Below is a small trained network, with its code and all its weights. Each question gives an input and a class and asks what happens when units are switched off, that is, made to give their printed mean instead of their output.

import numpy as np


def w(rows, s, z=0):
    codes = np.array(rows[::2]) - 128.0
    scale = np.full(codes.shape[1], s)
    scale[-1] = z or s
    return codes * scale


def f(y):
    return y / 2 * (1 + np.tanh(0.7978845608 * (y + 0.044715 * y**3)))


def log_softmax(a):
    a = a - a.max(-1, keepdims=True)
    return a - np.log(np.exp(a).sum(-1, keepdims=True))


def net(x, mask):
    res = np.array(x, float).reshape(1, 4) / 4 @ E
    y = f(res @ A[0][:, :-1].T + A[0][:, -1])
    res = res + np.where(mask, y, B[0][:, -1]) @ B[0][:, :-1]
    return log_softmax(res[-1] @ U[:, :-1].T + U[:, -1])


A, B = {}, {}
E = w([
[111,82,38],'x0',
[201,170,106],'x1',
[167,5,166],'x2',
[128,127,128],'x3',
],0.015)
A[0] = w([
[149,72,62,76],'neuron 0',
[72,164,133,91],'neuron 1',
[94,122,45,128],'neuron 2',
[154,157,48,179],'neuron 3',
[86,117,117,218],'neuron 4',
[251,155,138,253],'neuron 5',
[193,121,47,119],'neuron 6',
[148,102,69,74],'neuron 7',
[198,35,162,251],'neuron 8',
[117,78,70,208],'neuron 9',
[78,197,178,186],'neuron 10',
[155,94,177,58],'neuron 11',
],0.016,0.0043)
B[0] = w([
[147,97,86,185],'neuron 0',
[164,115,138,174],'neuron 1',
[9,81,186,197],'neuron 2',
[32,191,125,198],'neuron 3',
[133,61,177,162],'neuron 4',
[155,223,126,214],'neuron 5',
[114,99,27,187],'neuron 6',
[129,108,69,165],'neuron 7',
[189,136,178,248],'neuron 8',
[111,23,112,195],'neuron 9',
[186,93,35,211],'neuron 10',
[109,166,175,169],'neuron 11',
],0.011,0.018)
U = w([
[183,116,64,254],'0',
[53,139,175,173],'1',
[160,199,104,113],'2',
[78,170,92,37],'3',
[108,155,249,165],'4',
[153,78,142,34],'5',
[180,192,183,60],'6',
],0.015,0.008)

Each question gives the input, the list of numbers given to net, and the class t.
The units are the neurons (one row each of A and B). Each row of codes is followed by its name. A weight is (code - 128) times the scale printed after its matrix; where a second scale follows, it is the last column's (A, B and U).
mask holds one flag per neuron, in row order. A switched-off neuron (its flag False) gives its mean, the last column of its row in B, instead of its output. The means were averaged over made-up inputs and are rounded, as every weight is.
A unit's drop is (log p(t) with every unit on - log p(t) with that unit switched off) / (log p(t) with every unit on - log p(t) with every unit switched off).
The circuit of an input: a set's keep is (log p(t) with only the set's units on - log p(t) with every unit switched off) / (log p(t) with every unit on - log p(t) with every unit switched off). Starting from all 12 units, units are removed one at a time, each time the one whose removal leaves the highest keep (on an exact tie, the one counted first), for as long as the keep stays at least 0.8.
units of the circuit, in order: the units of the circuit, biggest drop first
most important unit: the unit with the biggest drop
k most important neurons: the k neurons with the biggest drops, biggest first
drop of u: that unit's drop, to one decimal
input [8,6,-3,-6], class 3: units of the circuit, in order	neuron 3
input [-5,1,1,-5], class 6: 2 most important neurons	neuron 6; neuron 2
input [1,5,0,-1], class 3: units of the circuit, in order	neuron 8; neuron 10
input [-1,6,3,-4], class 6: units of the circuit, in order	neuron 10; neuron 5
input [-3,6,-1,-5], class 2: 2 most important neurons	neuron 8; neuron 5
input [0,-8,-5,8], class 0: 2 most important neurons	neuron 10; neuron 3
input [-3,-5,-2,0], class 0: 2 most important neurons	neuron 10; neuron 2
input [3,-8,1,2], class 5: units of the circuit, in order	neuron 3; neuron 4
input [-5,0,8,-7], class 4: 3 most important neurons	neuron 10; neuron 11; neuron 6
input [1,3,-3,-6], class 3: units of the circuit, in order	neuron 8; neuron 3
input [3,-6,-3,0], class 1: 2 most important neurons	neuron 2; neuron 8
input [0,-6,4,7], class 4: units of the circuit, in order	neuron 10; neuron 8
input [1,-3,-6,-2], class 1: 2 most important neurons	neuron 6; neuron 2
input [5,4,-6,-2], class 3: most important unit	neuron 6
input [3,-2,4,-2], class 5: 2 most important neurons	neuron 10; neuron 5
input [7,-2,0,-2], class 1: 2 most important neurons	neuron 2; neuron 10
input [6,-8,2,8], class 5: 2 most important neurons	neuron 3; neuron 9
input [-2,-1,-8,2], class 0: 2 most important neurons	neuron 10; neuron 5
input [7,-5,1,1], class 5: 3 most important neurons	neuron 9; neuron 0; neuron 3
input [4,0,-8,4], class 1: units of the circuit, in order	neuron 2
input [0,4,4,5], class 6: 3 most important neurons	neuron 10; neuron 8; neuron 5
input [-2,-6,0,1], class 0: 3 most important neurons	neuron 2; neuron 3; neuron 8
input [2,-1,0,5], class 1: drop of neuron 10	1.1
input [3,4,-6,3], class 3: drop of neuron 1	0.0
input [8,0,7,-4], class 5: drop of neuron 4	0.1
input [8,0,6,4], class 5: drop of neuron 5	0.3
input [-2,8,1,-4], class 6: units of the circuit, in order	neuron 10
